Here is a tiny trained network, its code and every weight. The questions are about switching its units off for an input and a class, where a switched-off unit gives its printed mean instead of its output.

import numpy as np


def w(rows, s, z=0):
    codes = np.array(rows[::2]) - 128.0
    scale = np.full(codes.shape[1], s)
    scale[-1] = z or s
    return codes * scale


def f(y):
    return np.maximum(y, 0)


def log_softmax(a):
    a = a - a.max(-1, keepdims=True)
    return a - np.log(np.exp(a).sum(-1, keepdims=True))


def net(x, mask):
    res = np.array(x, float).reshape(1, 2) / 4 @ E
    y = f(res @ A[0][:, :-1].T + A[0][:, -1])
    res = res + np.where(mask, y, B[0][:, -1]) @ B[0][:, :-1]
    return log_softmax(res[-1] @ U[:, :-1].T + U[:, -1])


A, B = {}, {}
E = w([
[77,186,253],'x0',
[234,64,199],'x1',
],0.013)
A[0] = w([
[72,136,191,69],'n1',
[97,128,163,254],'n2',
[168,88,162,71],'n3',
[144,66,101,14],'n4',
[150,96,90,15],'n5',
[3,212,111,81],'n6',
[170,143,53,78],'n7',
[112,83,90,18],'n8',
],0.017,0.0029)
B[0] = w([
[176,117,162,198],'n1',
[214,107,99,179],'n2',
[132,26,9,189],'n3',
[145,151,183,182],'n4',
[183,151,155,176],'n5',
[182,93,104,254],'n6',
[208,104,151,199],'n7',
[217,138,168,165],'n8',
],0.012,0.017)
U = w([
[168,79,52,111],'0',
[206,135,250,65],'1',
[157,114,121,253],'2',
[91,209,122,87],'3',
[77,182,133,91],'4',
[80,162,136,80],'5',
[85,118,162,77],'6',
],0.016,0.013)

Each question gives the input, the list of numbers given to net, and the class t.
The units are the neurons (one row each of A and B). Each row of codes is followed by its name. A weight is (code - 128) times the scale printed after its matrix; where a second scale follows, it is the last column's (A, B and U).
mask holds one flag per neuron, in row order. A switched-off neuron (its flag False) gives its mean, the last column of its row in B, instead of its output. The means were averaged over made-up inputs and are rounded, as every weight is.
A unit's drop is (log p(t) with every unit on - log p(t) with that unit switched off) / (log p(t) with every unit on - log p(t) with every unit switched off).
The circuit of an input: a set's keep is (log p(t) with only the set's units on - log p(t) with every unit switched off) / (log p(t) with every unit on - log p(t) with every unit switched off). Starting from all 8 units, units are removed one at a time, each time the one whose removal leaves the highest keep (on an exact tie, the one counted first), for as long as the keep stays at least 0.8.
units of the circuit, in order: the units of the circuit, biggest drop first
most important unit: the unit with the biggest drop
k most important neurons: the k neurons with the biggest drops, biggest first
drop of u: that unit's drop, to one decimal
input [-7,-6], class 1: units of the circuit, in order => n3, n8, n7
input [-5,4], class 1: 2 most important neurons => n4, n5
input [-7,5], class 1: most important unit => n4
input [-2,2], class 2: units of the circuit, in order => n6, n2, n1
input [-3,-1], class 2: units of the circuit, in order => n1, n3
input [-2,0], class 2: 2 most important neurons => n1, n3
input [6,-7], class 0: 2 most important neurons => n6, n4
input [0,8], class 0: drop of n3 => 0.7
input [0,0], class 2: drop of n6 => 0.2
input [-2,-3], class 2: drop of n1 => -0.1
